Here is a tiny trained network, its code and every weight. The questions are about switching its units off for an input and a target symbol, where a switched-off unit gives its printed mean instead of its output.

import numpy as np


def w(rows, s, z=0):
    codes = np.array(rows[::2]) - 128.0
    scale = np.full(codes.shape[1], s)
    scale[-1] = z or s
    return codes * scale


def f(y):
    return y / 2 * (1 + np.tanh(0.7978845608 * (y + 0.044715 * y**3)))


def softmax(a):
    e = np.exp(a - a.max(-1, keepdims=True))
    return e / e.sum(-1, keepdims=True)


def log_softmax(a):
    a = a - a.max(-1, keepdims=True)
    return a - np.log(np.exp(a).sum(-1, keepdims=True))


def net(x, mask):
    ids = ['βεζηθξπσφω'.index(c) for c in x.split()]
    T = len(ids)
    res = E[ids] + P[:T]
    r = res
    for j in range(3):
        rows = slice(3 * j, 3 * j + 3)
        q, k, v = (r @ M[0][rows].T for M in (Q, K, V))
        z = softmax(np.where(np.tri(T) > 0, q @ k.T / 3**0.5, -1e9)) @ v
        o = O[0][rows]
        res = res + np.where(mask[j], z, o[:, -1]) @ o[:, :-1]
    y = f(res @ A[0][:, :-1].T + A[0][:, -1])
    res = res + np.where(mask[3:7], y, B[0][:, -1]) @ B[0][:, :-1]
    return log_softmax(res[-1] @ U[:, :-1].T + U[:, -1])


Q, K, V, O, A, B = {}, {}, {}, {}, {}, {}
E = w([
[127,103,71,69,168],'β',
[134,148,66,131,122],'ε',
[146,160,71,124,94],'ζ',
[187,4,142,135,107],'η',
[162,183,144,100,153],'θ',
[84,148,148,179,155],'ξ',
[79,169,120,119,159],'π',
[140,183,116,204,151],'σ',
[61,147,186,48,87],'φ',
[105,165,141,173,64],'ω',
],0.015)
P = w([
[137,34,143,147,124],'0',
[142,88,141,142,124],'1',
[134,113,133,148,119],'2',
[127,147,127,140,116],'3',
[114,163,107,138,117],'4',
[108,185,97,138,111],'5',
[110,205,99,135,113],'6',
[97,230,85,134,106],'7',
[98,240,78,129,100],'8',
[93,255,72,126,116],'9',
],0.0087)
Q[0] = w([
[89,110,157,123,158],'H1',
[133,153,136,53,182],'H1',
[172,2,174,73,124],'H1',
[113,108,159,125,141],'H2',
[136,146,101,134,123],'H2',
[123,132,127,143,126],'H2',
[129,132,111,130,127],'H3',
[116,169,128,152,128],'H3',
[113,111,141,94,128],'H3',
],0.022)
K[0] = w([
[137,107,105,82,110],'H1',
[157,182,36,68,248],'H1',
[196,4,112,124,151],'H1',
[140,114,126,111,152],'H2',
[105,174,131,143,75],'H2',
[138,124,121,105,96],'H2',
[148,106,131,150,141],'H3',
[136,177,124,188,125],'H3',
[112,125,90,82,131],'H3',
],0.016)
V[0] = w([
[169,128,120,2,122],'H1',
[81,96,214,116,158],'H1',
[135,148,136,115,16],'H1',
[116,152,117,132,120],'H2',
[111,148,135,165,111],'H2',
[145,111,102,92,144],'H2',
[120,115,117,119,119],'H3',
[162,183,124,183,135],'H3',
[126,148,106,131,119],'H3',
],0.012)
O[0] = w([
[217,112,122,57,90,13],'H1',
[155,248,136,138,168,17],'H1',
[145,102,219,149,41,240],'H1',
[99,135,135,129,131,174],'H2',
[103,129,152,154,120,199],'H2',
[141,131,86,92,141,76],'H2',
[105,126,136,117,130,117],'H3',
[182,113,91,182,174,254],'H3',
[129,115,128,126,146,173],'H3',
],0.011,0.0027)
A[0] = w([
[142,73,121,193,144,162],'N1',
[214,162,131,121,179,249],'N2',
[77,255,29,129,175,144],'N3',
[141,52,30,154,237,160],'N4',
],0.0084,0.0021)
B[0] = w([
[153,89,95,184,106,200],'N1',
[179,190,131,132,142,163],'N2',
[150,42,212,76,239,253],'N3',
[140,161,2,117,151,214],'N4',
],0.0079,0.0054)
U = w([
[104,135,55,80,113,93],'β',
[133,137,82,172,157,5],'ε',
[212,215,153,135,143,248],'ζ',
[136,144,96,131,101,121],'η',
[92,157,150,187,94,163],'θ',
[100,109,183,105,190,124],'ξ',
[130,141,135,118,128,55],'π',
[124,130,141,120,143,112],'σ',
[56,149,153,58,94,202],'φ',
[198,2,171,112,109,135],'ω',
],0.0082,0.0029)

Each question gives the input, a string of symbols that net reads in full, and the target symbol t.
The units are the heads (3 rows each of Q, K, V and O) and the neurons (one row each of A and B). Each row of codes is followed by its name. A weight is (code - 128) times the scale printed after its matrix; where a second scale follows, it is the last column's (O, A, B and U).
mask holds one flag per unit, heads first, then neurons. A switched-off unit (its flag False) gives its mean, the last column of its rows in O or B, instead of its output. The means were averaged over made-up inputs and are rounded, as every weight is.
A unit's drop is (log p(t) with every unit on - log p(t) with that unit switched off) / (log p(t) with every unit on - log p(t) with every unit switched off).
The circuit of an input: a set's keep is (log p(t) with only the set's units on - log p(t) with every unit switched off) / (log p(t) with every unit on - log p(t) with every unit switched off). Starting from all 7 units, units are removed one at a time, each time the one whose removal leaves the highest keep (on an exact tie, the one counted first), for as long as the keep stays at least 0.8.
units of the circuit, in order: the units of the circuit, biggest drop first
most important unit: the unit with the biggest drop
k most important neurons: the k neurons with the biggest drops, biggest first
drop of u: that unit's drop, to one decimal
input φ σ ζ β ω ε π, target ξ: most important unit : N3
input π β θ φ ω σ, target θ: 2 most important neurons : N3; N4
input ξ β ζ θ σ σ ξ, target ε: units of the circuit, in order : H3; H1
input ξ π ω ε, target θ: units of the circuit, in order : H1; N3; H2
input η ζ θ ω ξ ζ, target θ: units of the circuit, in order : H1; H2
input ξ β ζ, target ξ: units of the circuit, in order : H1; N3
input η θ θ θ ζ η σ ζ, target ε: units of the circuit, in order : H1; H3; N4
input φ ζ φ ω ζ η β, target β: 2 most important neurons : N3; N4
input ω θ θ, target ζ: 2 most important neurons : N2; N3
input ξ ω ε ζ ξ β, target β: 2 most important neurons : N4; N3
input ζ φ ξ ζ σ η ξ ξ, target ξ: drop of H2 : 0.0
input ζ ω σ, target θ: drop of H1 : 0.9
input ω η ω η φ ω ω ζ, target θ: drop of N3 : 0.2
input ζ ζ ξ π η ω ε ξ ξ σ, target ε: most important unit : H3
